Below is a small trained network, with its code and all its weights. Each question gives an input and a class and asks what happens when units are switched off, that is, made to give their printed mean instead of their output.

import numpy as np


def w(rows, s, z=0):
    codes = np.array(rows[::2]) - 128.0
    scale = np.full(codes.shape[1], s)
    scale[-1] = z or s
    return codes * scale


def f(y):
    return y / 2 * (1 + np.tanh(0.7978845608 * (y + 0.044715 * y**3)))


def log_softmax(a):
    a = a - a.max(-1, keepdims=True)
    return a - np.log(np.exp(a).sum(-1, keepdims=True))


def net(x, mask):
    res = np.array(x, float).reshape(1, 4) / 4 @ E
    y = f(res @ A[0][:, :-1].T + A[0][:, -1])
    res = res + np.where(mask, y, B[0][:, -1]) @ B[0][:, :-1]
    return log_softmax(res[-1] @ U[:, :-1].T + U[:, -1])


A, B = {}, {}
E = w([
[139,148,128,158,145,123,141,108,104,134,148,115],'x0',
[53,191,140,121,123,71,139,161,34,6,115,184],'x1',
[159,73,145,67,70,202,143,124,38,138,171,154],'x2',
[169,57,62,216,156,138,128,147,102,130,96,166],'x3',
],0.013)
A[0] = w([
[174,87,113,145,118,252,134,118,185,231,131,9,80],'neuron 1',
[72,157,85,148,120,111,166,154,32,132,104,246,47],'neuron 2',
[122,127,127,158,151,56,116,109,188,114,104,121,167],'neuron 3',
[79,181,176,106,77,58,180,204,20,59,111,147,81],'neuron 4',
[141,113,113,62,111,185,141,71,53,153,183,211,133],'neuron 5',
[143,93,154,91,83,175,153,180,44,164,107,158,160],'neuron 6',
[110,85,153,42,60,168,202,102,65,114,162,88,164],'neuron 7',
[178,53,142,113,41,233,106,117,45,105,241,144,155],'neuron 8',
[109,173,117,167,178,33,88,137,223,131,49,60,143],'neuron 9',
[126,169,204,4,102,70,124,34,179,106,186,85,27],'neuron 10',
[75,253,211,39,77,138,128,116,156,191,250,88,39],'neuron 11',
[143,125,213,110,132,149,117,104,156,125,127,26,74],'neuron 12',
[207,12,52,219,189,133,132,130,85,143,88,251,5],'neuron 13',
],0.0072,0.003)
B[0] = w([
[19,61,239,26,81,154,11,81,155,68,176,61,251],'neuron 1',
[134,104,115,118,129,153,24,57,126,89,156,120,189],'neuron 2',
[94,186,176,169,123,106,177,140,150,175,136,183,170],'neuron 3',
[35,88,191,93,65,178,90,85,141,75,173,57,233],'neuron 4',
[111,140,142,151,197,117,104,143,112,194,135,152,198],'neuron 5',
[154,169,194,121,157,54,110,180,117,192,103,163,190],'neuron 6',
[104,100,136,211,152,123,188,145,89,171,125,112,207],'neuron 7',
[133,210,168,193,196,22,176,179,53,131,121,173,231],'neuron 8',
[126,185,219,171,180,64,169,202,76,187,122,176,212],'neuron 9',
[189,93,45,121,97,98,173,187,197,88,89,150,203],'neuron 10',
[255,119,44,108,57,147,161,173,158,112,101,135,224],'neuron 11',
[157,150,111,133,47,113,99,53,120,83,100,109,167],'neuron 12',
[193,102,11,65,71,182,221,146,223,69,61,159,198],'neuron 13',
],0.0079,0.017)
U = w([
[118,182,176,169,189,81,169,155,127,198,136,150,254],'0',
[74,124,165,120,95,168,69,63,143,88,152,86,25],'1',
[181,133,9,132,85,152,198,145,161,103,121,136,105],'2',
],0.012,0.0018)

Each question gives the input, the list of numbers given to net, and the class t.
The units are the neurons (one row each of A and B). Each row of codes is followed by its name. A weight is (code - 128) times the scale printed after its matrix; where a second scale follows, it is the last column's (A, B and U).
mask holds one flag per neuron, in row order. A switched-off neuron (its flag False) gives its mean, the last column of its row in B, instead of its output. The means were averaged over made-up inputs and are rounded, as every weight is.
A unit's drop is (log p(t) with every unit on - log p(t) with that unit switched off) / (log p(t) with every unit on - log p(t) with every unit switched off).
most important unit: the unit with the biggest drop
top k neurons: the k neurons with the biggest drops, biggest first
drop when u is switched off: that unit's drop, to one decimal
input [-7,-2,2,-2], class 0: most important unit : neuron 4
input [7,-4,1,4], class 1: top 4 neurons : neuron 1; neuron 11; neuron 10; neuron 7
input [-4,4,-4,5], class 2: top 4 neurons : neuron 1; neuron 13; neuron 8; neuron 6
input [-2,7,7,2], class 0: top 3 neurons : neuron 8; neuron 1; neuron 6
input [-5,-8,8,-1], class 0: top 2 neurons : neuron 8; neuron 4
input [4,5,7,7], class 0: top 3 neurons : neuron 8; neuron 6; neuron 11
input [-7,7,6,-8], class 2: top 3 neurons : neuron 11; neuron 10; neuron 1
input [6,6,4,3], class 1: top 3 neurons : neuron 4; neuron 2; neuron 9
input [-1,7,4,7], class 1: top 4 neurons : neuron 4; neuron 2; neuron 11; neuron 10
input [4,7,-6,-2], class 1: top 3 neurons : neuron 4; neuron 8; neuron 2
input [-2,8,1,8], class 1: top 4 neurons : neuron 4; neuron 2; neuron 11; neuron 10
input [-2,2,4,3], class 0: top 2 neurons : neuron 11; neuron 1
input [-8,7,-3,7], class 1: top 3 neurons : neuron 4; neuron 2; neuron 11
input [4,-2,4,-6], class 2: top neuron : neuron 11
input [0,-8,8,7], class 0: drop when neuron 2 is switched off : 0.3
input [-4,5,1,-6], class 2: drop when neuron 11 is switched off : 0.8
input [-4,-8,-5,1], class 1: drop when neuron 10 is switched off : 0.0
